Here is a tiny trained network, its code and every weight. The questions are about switching its units off for an input and a target symbol, where a switched-off unit gives its printed mean instead of its output.

import numpy as np


def w(rows, s, z=0):
    codes = np.array(rows[::2]) - 128.0
    scale = np.full(codes.shape[1], s)
    scale[-1] = z or s
    return codes * scale


def f(y):
    return y / 2 * (1 + np.tanh(0.7978845608 * (y + 0.044715 * y**3)))


def softmax(a):
    e = np.exp(a - a.max(-1, keepdims=True))
    return e / e.sum(-1, keepdims=True)


def log_softmax(a):
    a = a - a.max(-1, keepdims=True)
    return a - np.log(np.exp(a).sum(-1, keepdims=True))


def net(x, mask):
    ids = ['εθπστφ'.index(c) for c in x.split()]
    T = len(ids)
    res = E[ids] + P[:T]
    u = 0
    for l in range(2):
        r = res
        for j in range(2):
            rows = slice(2 * j, 2 * j + 2)
            q, k, v = (r @ M[l][rows].T for M in (Q, K, V))
            z = softmax(np.where(np.tri(T) > 0, q @ k.T / 2**0.5, -1e9)) @ v
            o = O[l][rows]
            res = res + np.where(mask[u + j], z, o[:, -1]) @ o[:, :-1]
        u += 2
        y = f(res @ A[l][:, :-1].T + A[l][:, -1])
        res = res + np.where(mask[u : u + 4], y, B[l][:, -1]) @ B[l][:, :-1]
        u += 4
    return log_softmax(res[-1] @ U[:, :-1].T + U[:, -1])


Q, K, V, O, A, B = {}, {}, {}, {}, {}, {}
E = w([
[80,169,176,20,144,92,55,44,164,104],'ε',
[134,187,64,132,94,132,90,6,66,151],'θ',
[136,162,100,56,126,116,62,162,119,127],'π',
[75,117,209,110,34,65,160,168,136,132],'σ',
[128,181,210,123,136,120,168,125,15,127],'τ',
[136,71,247,154,141,87,47,90,111,41],'φ',
],0.017)
P = w([
[91,221,111,119,90,168,101,140,146,5],'0',
[91,142,100,97,66,192,107,126,94,42],'1',
[100,190,103,94,102,176,108,132,130,70],'2',
[121,167,88,104,95,178,118,127,113,89],'3',
[109,183,91,90,118,127,129,124,125,100],'4',
[120,181,98,107,123,124,129,123,135,118],'5',
[115,164,96,95,133,94,139,120,120,128],'6',
[124,156,109,103,130,90,141,123,118,142],'7',
[132,158,128,105,136,80,135,127,124,155],'8',
[151,148,143,111,134,83,132,129,120,167],'9',
[146,126,143,103,137,56,149,118,115,178],'10',
[165,113,175,120,133,82,129,133,102,193],'11',
[170,102,176,115,130,48,144,126,104,194],'12',
[166,78,222,131,118,59,122,124,86,207],'13',
],0.015)
Q[0] = w([
[135,111,97,135,125,120,120,117,139,124],'0.h0',
[140,226,162,86,74,67,37,74,81,136],'0.h0',
[85,150,109,94,6,193,155,153,141,198],'0.h1',
[155,254,138,59,107,83,140,104,37,165],'0.h1',
],0.01)
K[0] = w([
[136,121,130,114,137,132,123,136,153,126],'0.h0',
[184,110,160,145,135,73,123,123,123,187],'0.h0',
[116,171,115,120,63,146,160,182,155,113],'0.h1',
[171,126,121,119,155,97,148,180,105,251],'0.h1',
],0.016)
V[0] = w([
[144,161,96,10,143,163,73,77,158,132],'0.h0',
[130,85,121,116,142,84,145,103,120,217],'0.h0',
[145,218,114,134,96,115,143,2,76,156],'0.h1',
[152,132,73,137,100,111,106,231,102,114],'0.h1',
],0.0075)
O[0] = w([
[49,104,253,207,129,51,95,100,196,105,75],'0.h0',
[209,54,64,104,148,58,158,170,112,152,64],'0.h0',
[150,105,194,79,79,254,121,27,73,130,254],'0.h1',
[6,159,207,50,116,11,64,91,74,166,142],'0.h1',
],0.0073,0.0043)
A[0] = w([
[172,99,235,157,148,130,37,91,90,126,178],'0.n0',
[147,80,183,110,45,130,62,91,167,230,137],'0.n1',
[74,105,95,108,85,121,2,137,36,96,212],'0.n2',
[250,115,194,41,91,75,2,71,154,146,252],'0.n3',
],0.006,0.0042)
B[0] = w([
[156,41,95,200,135,94,207,71,143,113,197],'0.n0',
[87,143,69,1,120,71,128,122,121,230,173],'0.n1',
[109,248,143,100,206,74,156,85,235,125,213],'0.n2',
[122,150,17,191,147,92,145,181,82,79,250],'0.n3',
],0.0092,0.013)
Q[1] = w([
[128,135,127,164,165,154,119,129,81,108],'1.h0',
[99,190,39,123,170,92,138,105,103,90],'1.h0',
[167,157,87,102,167,182,94,132,109,84],'1.h1',
[100,197,36,90,182,6,179,88,83,99],'1.h1',
],0.011)
K[1] = w([
[204,142,164,149,199,190,196,73,60,126],'1.h0',
[226,47,93,150,149,28,91,168,47,171],'1.h0',
[255,62,176,130,130,217,189,55,156,42],'1.h1',
[163,39,153,161,163,79,155,199,54,220],'1.h1',
],0.0073)
V[1] = w([
[97,164,75,89,105,147,137,106,156,177],'1.h0',
[155,94,166,148,166,84,138,137,147,129],'1.h0',
[193,101,254,130,147,144,166,119,88,135],'1.h1',
[52,146,198,92,85,83,141,231,135,146],'1.h1',
],0.0095)
O[1] = w([
[226,54,130,146,95,137,213,1,161,165,225],'1.h0',
[108,238,122,188,156,198,20,196,104,115,103],'1.h0',
[81,135,30,111,128,158,177,155,154,189,72],'1.h1',
[216,173,32,154,106,73,112,189,120,131,254],'1.h1',
],0.0078,0.0053)
A[1] = w([
[144,208,248,214,132,78,148,129,2,108,3],'1.n0',
[247,167,75,240,144,129,78,202,218,53,102],'1.n1',
[40,215,61,110,83,180,37,182,108,112,207],'1.n2',
[212,166,24,138,64,109,112,133,248,226,135],'1.n3',
],0.0045,0.0031)
B[1] = w([
[137,189,126,154,192,148,254,103,190,152,163],'1.n0',
[145,23,178,18,92,96,169,78,137,153,203],'1.n1',
[120,59,125,138,185,61,49,132,50,180,162],'1.n2',
[93,89,49,219,82,198,144,152,5,79,255],'1.n3',
],0.0072,0.015)
U = w([
[127,125,177,76,136,154,2,87,107,141,162],'ε',
[133,34,216,84,143,136,77,89,113,95,2],'θ',
[225,149,210,142,220,113,133,124,165,179,100],'π',
[141,127,146,119,68,135,80,140,90,26,150],'σ',
[118,168,139,77,215,206,242,153,150,164,127],'τ',
[117,41,176,211,192,163,112,162,176,31,175],'φ',
],0.0053,0.0054)

Each question gives the input, a string of symbols that net reads in full, and the target symbol t.
The units are the heads (2 rows each of Q, K, V and O) and the neurons (one row each of A and B). Each row of codes is followed by its name. A weight is (code - 128) times the scale printed after its matrix; where a second scale follows, it is the last column's (O, A, B and U).
mask holds one flag per unit, layer by layer, with each layer's heads first. A switched-off unit (its flag False) gives its mean, the last column of its rows in O or B, instead of its output. The means were averaged over made-up inputs and are rounded, as every weight is.
A unit's drop is (log p(t) with every unit on - log p(t) with that unit switched off) / (log p(t) with every unit on - log p(t) with every unit switched off).
The circuit of an input: a set's keep is (log p(t) with only the set's units on - log p(t) with every unit switched off) / (log p(t) with every unit on - log p(t) with every unit switched off). Starting from all 12 units, units are removed one at a time, each time the one whose removal leaves the highest keep (on an exact tie, the one counted first), for as long as the keep stays at least 0.8.
units of the circuit, in order: the units of the circuit, biggest drop first
unit that matters most: the unit with the biggest drop
k most important neurons: the k neurons with the biggest drops, biggest first
k most important neurons of layer l: the k neurons of layer l with the biggest drops, biggest first
which heads matter: for each layer, one digit per head in row order, 1 if its drop is at least 0.15 and else 0, layers parted by /
input τ σ σ σ ε τ φ σ τ θ φ τ σ θ, target τ: unit that matters most : 0.h0
input σ τ ε φ σ π σ τ σ φ τ θ, target ε: 2 most important neurons of layer 0 : [0.n2; 0.n0]
input φ ε τ σ τ σ σ π π φ σ σ θ, target σ: which heads matter : 10 / 01
input τ σ τ σ σ θ σ σ σ τ σ σ φ σ, target σ: units of the circuit, in order : [1.h1; 0.n1; 1.n3]
input θ ε ε, target θ: which heads matter : 01 / 01
input σ τ σ τ σ π σ σ τ σ θ π, target σ: 2 most important neurons : [0.n2; 1.n3]
input θ σ ε σ σ θ ε, target σ: units of the circuit, in order : [1.h1; 0.n3; 0.h1]
input ε σ σ σ σ τ ε τ ε τ τ θ ε, target τ: units of the circuit, in order : [1.h1; 0.n1; 0.n3]
input σ σ τ π τ ε σ τ σ τ θ φ σ π, target ε: which heads matter : 01 / 10
input τ τ σ σ σ φ ε, target ε: units of the circuit, in order : [1.h0; 1.n2; 0.n0]
input σ τ φ σ ε φ ε ε π ε, target π: units of the circuit, in order : [0.h0; 1.h1; 1.n0; 1.n3]
input ε π σ θ θ θ, target θ: units of the circuit, in order : [1.h1; 0.h1]
input ε τ π τ φ θ θ ε, target θ: which heads matter : 11 / 01
input φ τ τ τ σ π τ σ σ φ σ σ φ, target φ: units of the circuit, in order : [0.n3; 0.n0]
input ε ε τ φ φ τ σ θ τ σ φ τ ε τ, target τ: which heads matter : 00 / 01
input θ τ σ τ σ φ π, target ε: which heads matter : 00 / 10
input π ε θ, target π: unit that matters most : 1.h1
input σ τ π σ σ τ π τ τ π π π, target π: 3 most important neurons : [0.n3; 1.n0; 1.n3]
input π τ φ σ τ ε τ π θ θ π, target π: which heads matter : 10 / 01
input σ φ θ σ τ σ θ σ θ σ θ, target σ: which heads matter : 00 / 01
input σ σ θ σ σ φ π θ, target ε: 4 most important neurons : [1.n2; 0.n0; 0.n2; 0.n1]
input σ σ π τ τ π τ π π τ ε, target τ: which heads matter : 00 / 01
input φ σ σ σ σ τ θ, target τ: which heads matter : 01 / 01
input π ε θ τ σ π τ σ φ σ τ θ ε τ, target τ: which heads matter : 10 / 01
input φ φ τ σ ε ε σ π σ π, target σ: which heads matter : 00 / 01
input ε θ φ σ π σ τ φ τ σ σ, target σ: most important neuron of layer 0 : [0.n0]
input τ π φ σ σ σ σ θ σ φ, target φ: which heads matter : 01 / 01
input θ π σ π θ θ, target π: 2 most important neurons of layer 0 : [0.n0; 0.n3]
